Below are the code and all the weights of a small trained network. Each question names an input and a target symbol and asks about switching units off, where a switched-off unit gives its printed mean instead of its output.

import numpy as np


def w(rows, s, z=0):
    codes = np.array(rows[::2]) - 128.0
    scale = np.full(codes.shape[1], s)
    scale[-1] = z or s
    return codes * scale


def f(y):
    return y / 2 * (1 + np.tanh(0.7978845608 * (y + 0.044715 * y**3)))


def softmax(a):
    e = np.exp(a - a.max(-1, keepdims=True))
    return e / e.sum(-1, keepdims=True)


def log_softmax(a):
    a = a - a.max(-1, keepdims=True)
    return a - np.log(np.exp(a).sum(-1, keepdims=True))


def net(x, mask):
    ids = ['αβδημξφψ'.index(c) for c in x.split()]
    T = len(ids)
    res = E[ids] + P[:T]
    r = res
    for j in range(2):
        rows = slice(4 * j, 4 * j + 4)
        q, k, v = (r @ M[0][rows].T for M in (Q, K, V))
        z = softmax(np.where(np.tri(T) > 0, q @ k.T / 4**0.5, -1e9)) @ v
        o = O[0][rows]
        res = res + np.where(mask[j], z, o[:, -1]) @ o[:, :-1]
    y = f(res @ A[0][:, :-1].T + A[0][:, -1])
    res = res + np.where(mask[2:18], y, B[0][:, -1]) @ B[0][:, :-1]
    return log_softmax(res[-1] @ U[:, :-1].T + U[:, -1])


Q, K, V, O, A, B = {}, {}, {}, {}, {}, {}
E = w([
[82,153,131],'α',
[177,172,115],'β',
[73,151,132],'δ',
[67,151,134],'η',
[250,157,113],'μ',
[71,158,138],'ξ',
[68,150,130],'φ',
[125,32,103],'ψ',
],0.022)
P = w([
[183,134,247],'0',
[149,135,192],'1',
[124,136,163],'2',
[108,136,140],'3',
[95,138,121],'4',
[92,142,106],'5',
[91,143,91],'6',
[89,143,80],'7',
[96,147,69],'8',
[98,144,60],'9',
[98,147,48],'10',
[105,149,41],'11',
[110,149,32],'12',
],0.013)
Q[0] = w([
[142,164,195],'H1',
[87,213,3],'H1',
[153,176,126],'H1',
[138,4,131],'H1',
[156,100,112],'H2',
[77,58,151],'H2',
[163,117,116],'H2',
[122,61,122],'H2',
],0.019)
K[0] = w([
[162,72,165],'H1',
[119,135,5],'H1',
[152,106,85],'H1',
[123,154,220],'H1',
[146,154,140],'H2',
[134,59,132],'H2',
[160,171,121],'H2',
[146,77,113],'H2',
],0.026)
V[0] = w([
[114,108,84],'H1',
[81,239,112],'H1',
[138,109,73],'H1',
[61,69,63],'H1',
[121,161,2],'H2',
[60,147,109],'H2',
[47,182,151],'H2',
[35,59,160],'H2',
],0.0076)
O[0] = w([
[129,101,99,136],'H1',
[90,254,80,243],'H1',
[124,98,99,151],'H1',
[128,90,94,97],'H1',
[102,127,195,100],'H2',
[168,150,199,194],'H2',
[155,173,174,211],'H2',
[202,87,164,251],'H2',
],0.0075,0.0012)
A[0] = w([
[160,137,133,87],'N1',
[127,142,115,115],'N2',
[226,153,103,12],'N3',
[210,101,254,169],'N4',
[133,41,120,2],'N5',
[106,96,113,32],'N6',
[134,50,120,5],'N7',
[233,127,183,212],'N8',
[78,118,138,104],'N9',
[145,214,184,91],'N10',
[194,87,94,171],'N11',
[104,95,26,130],'N12',
[166,143,146,78],'N13',
[31,126,113,82],'N14',
[53,111,158,100],'N15',
[129,147,53,71],'N16',
],0.013,0.0086)
B[0] = w([
[108,139,173,114],'N1',
[140,128,115,138],'N2',
[97,142,196,146],'N3',
[255,134,80,188],'N4',
[100,171,134,152],'N5',
[119,139,148,115],'N6',
[92,197,124,144],'N7',
[89,106,200,217],'N8',
[170,136,162,132],'N9',
[44,76,139,254],'N10',
[63,114,105,214],'N11',
[143,143,183,241],'N12',
[119,157,167,117],'N13',
[166,132,194,173],'N14',
[210,124,161,146],'N15',
[175,112,124,170],'N16',
],0.0094,0.006)
U = w([
[108,117,253,103],'α',
[107,148,46,169],'β',
[142,148,130,33],'δ',
[142,147,137,19],'η',
[154,147,136,56],'μ',
[67,108,126,197],'ξ',
[170,170,147,88],'φ',
[145,19,117,253],'ψ',
],0.012,0.0051)

Each question gives the input, a string of symbols that net reads in full, and the target symbol t.
The units are the heads (4 rows each of Q, K, V and O) and the neurons (one row each of A and B). Each row of codes is followed by its name. A weight is (code - 128) times the scale printed after its matrix; where a second scale follows, it is the last column's (O, A, B and U).
mask holds one flag per unit, heads first, then neurons. A switched-off unit (its flag False) gives its mean, the last column of its rows in O or B, instead of its output. The means were averaged over made-up inputs and are rounded, as every weight is.
A unit's drop is (log p(t) with every unit on - log p(t) with that unit switched off) / (log p(t) with every unit on - log p(t) with every unit switched off).
The circuit of an input: a set's keep is (log p(t) with only the set's units on - log p(t) with every unit switched off) / (log p(t) with every unit on - log p(t) with every unit switched off). Starting from the 12 units with the biggest drops (on a tie, the unit counted first), units are removed one at a time, each time the one whose removal leaves the highest keep (on an exact tie, the one counted first), for as long as the keep stays at least 0.8.
units of the circuit, in order: the units of the circuit, biggest drop first
k most important neurons: the k neurons with the biggest drops, biggest first
heads that matter: for each layer, one digit per head in row order, 1 if its drop is at least 0.15 and else 0, layers parted by /
drop when u is switched off: that unit's drop, to one decimal
input δ ξ β δ δ β β α δ ξ μ, target α: 3 most important neurons : [N3, N8, N4]
input δ ψ ξ, target ψ: units of the circuit, in order : [H1, N4]
input η α η φ α β, target α: units of the circuit, in order : [H2, N8]
input β β β α β μ β φ, target α: heads that matter : 00
input μ β ψ ψ ψ ψ β ψ α, target ψ: heads that matter : 10
input η α β β, target ξ: heads that matter : 11
input ψ φ ψ β δ α φ ψ ξ ξ, target ψ: units of the circuit, in order : [H1]
input β δ μ ξ β, target ξ: units of the circuit, in order : [N10, N4, H1, H2]
input β δ β ξ β β, target β: heads that matter : 11
input β β β β ψ β, target ψ: heads that matter : 10
input β φ ψ μ, target ψ: heads that matter : 11
input φ δ β β ψ ξ β, target ψ: heads that matter : 10
input β β β β β α η δ β φ, target α: 2 most important neurons : [N14, N4]
input φ β η β β, target β: units of the circuit, in order : [H2, N12, N14]
input φ η α β, target α: units of the circuit, in order : [N8]
input β α β β μ, target α: heads that matter : 10
input ψ μ ψ, target ξ: units of the circuit, in order : [H2, N7, N5]
input ψ ψ ψ β ψ β η ψ φ, target ψ: drop when N8 is switched off : 0.1
input β β ψ ψ β ψ δ δ, target ψ: drop when H1 is switched off : 0.6
input μ ψ μ β φ ψ ψ ψ μ, target ψ: drop when N8 is switched off : 0.0
